Here is a tiny trained network, its code and every weight. The questions are about switching its units off for an input and a class, where a switched-off unit gives its printed mean instead of its output.

import numpy as np


def w(rows, s, z=0):
    codes = np.array(rows[::2]) - 128.0
    scale = np.full(codes.shape[1], s)
    scale[-1] = z or s
    return codes * scale


def f(y):
    return y / 2 * (1 + np.tanh(0.7978845608 * (y + 0.044715 * y**3)))


def log_softmax(a):
    a = a - a.max(-1, keepdims=True)
    return a - np.log(np.exp(a).sum(-1, keepdims=True))


def net(x, mask):
    res = np.array(x, float).reshape(1, 2) / 4 @ E
    y = f(res @ A[0][:, :-1].T + A[0][:, -1])
    res = res + np.where(mask, y, B[0][:, -1]) @ B[0][:, :-1]
    return log_softmax(res[-1] @ U[:, :-1].T + U[:, -1])


A, B = {}, {}
E = w([
[228,37,186,84,217,49,52,139,211,112,238,188],'x0',
[194,98,59,80,82,165,121,203,127,46,51,254],'x1',
],0.0069)
A[0] = w([
[169,103,51,111,108,145,125,225,122,66,100,203,236],'N0',
[164,78,182,116,202,104,42,107,158,89,165,172,174],'N1',
[29,173,81,131,92,200,169,47,75,143,83,89,255],'N2',
[91,143,187,184,161,91,148,60,99,210,203,67,112],'N3',
[190,88,169,104,182,78,92,127,189,90,186,129,91],'N4',
[101,143,215,183,181,67,147,6,116,206,172,59,224],'N5',
[92,193,68,191,74,185,213,162,60,102,59,106,141],'N6',
[205,84,175,106,163,80,78,145,164,129,178,138,68],'N7',
[191,83,186,119,176,95,56,110,197,107,145,181,110],'N8',
[62,162,215,149,157,112,136,70,121,174,197,34,36],'N9',
[156,111,99,96,91,138,126,223,104,3,77,212,73],'N10',
],0.0047,0.0048)
B[0] = w([
[84,79,149,129,31,69,176,191,137,155,150,146,223],'N0',
[69,144,169,103,78,148,100,119,140,108,100,95,200],'N1',
[63,124,170,86,58,143,83,117,116,121,103,113,254],'N2',
[65,88,109,155,115,107,163,137,165,162,117,167,186],'N3',
[45,130,163,114,113,198,109,117,200,107,104,113,178],'N4',
[84,64,142,119,69,79,145,141,130,158,142,156,229],'N5',
[69,124,166,95,97,167,112,114,184,105,91,96,225],'N6',
[68,158,165,116,165,178,131,97,202,117,76,106,170],'N7',
[75,134,161,96,111,171,113,107,168,118,84,116,187],'N8',
[43,110,81,179,208,142,180,99,254,162,92,165,172],'N9',
[37,74,79,200,170,137,222,123,199,164,113,195,187],'N10',
],0.0088)
U = w([
[98,62,107,199,125,84,235,148,171,198,128,220,76],'0',
[98,177,164,70,116,254,56,83,164,51,83,47,64],'1',
[144,102,157,70,82,12,55,174,63,119,181,103,254],'2',
[239,219,53,188,233,132,139,85,53,118,176,127,54],'3',
[230,226,54,205,241,157,111,89,74,123,150,144,68],'4',
[218,209,19,225,228,148,135,99,67,106,186,99,44],'5',
[201,232,42,199,250,151,135,87,57,102,163,120,61],'6',
[178,249,24,217,249,134,127,107,67,96,167,124,55],'7',
],0.0067,0.0076)

Each question gives the input, the list of numbers given to net, and the class t.
The units are the neurons (one row each of A and B). Each row of codes is followed by its name. A weight is (code - 128) times the scale printed after its matrix; where a second scale follows, it is the last column's (A, B and U).
mask holds one flag per neuron, in row order. A switched-off neuron (its flag False) gives its mean, the last column of its row in B, instead of its output. The means were averaged over made-up inputs and are rounded, as every weight is.
A unit's drop is (log p(t) with every unit on - log p(t) with that unit switched off) / (log p(t) with every unit on - log p(t) with every unit switched off).
The circuit of an input: a set's keep is (log p(t) with only the set's units on - log p(t) with every unit switched off) / (log p(t) with every unit on - log p(t) with every unit switched off). Starting from all 11 units, units are removed one at a time, each time the one whose removal leaves the highest keep (on an exact tie, the one counted first), for as long as the keep stays at least 0.8.
circuit, biggest first: the units of the circuit, biggest drop first
most important unit: the unit with the biggest drop
top k neurons: the k neurons with the biggest drops, biggest first
drop of u: that unit's drop, to one decimal
input [2,-3], class 2: most important unit	N10
input [4,1], class 1: circuit, biggest first	[N5; N1]
input [3,0], class 2: top 3 neurons	[N6; N9; N10]
input [-7,-8], class 0: top 3 neurons	[N5; N3; N9]
input [8,7], class 1: top 3 neurons	[N1; N8; N4]
input [7,-6], class 1: top 2 neurons	[N1; N4]
input [3,1], class 2: top 3 neurons	[N6; N9; N10]
input [1,3], class 2: top 2 neurons	[N9; N3]
input [0,1], class 2: top 2 neurons	[N9; N10]
input [-7,-7], class 0: top 4 neurons	[N5; N3; N9; N1]
input [4,-2], class 1: top 2 neurons	[N0; N4]
input [-2,0], class 2: drop of N8	0.1
input [-1,-1], class 2: drop of N1	0.0
input [0,2], class 2: most important unit	N9
input [-3,-7], class 0: drop of N9	0.2
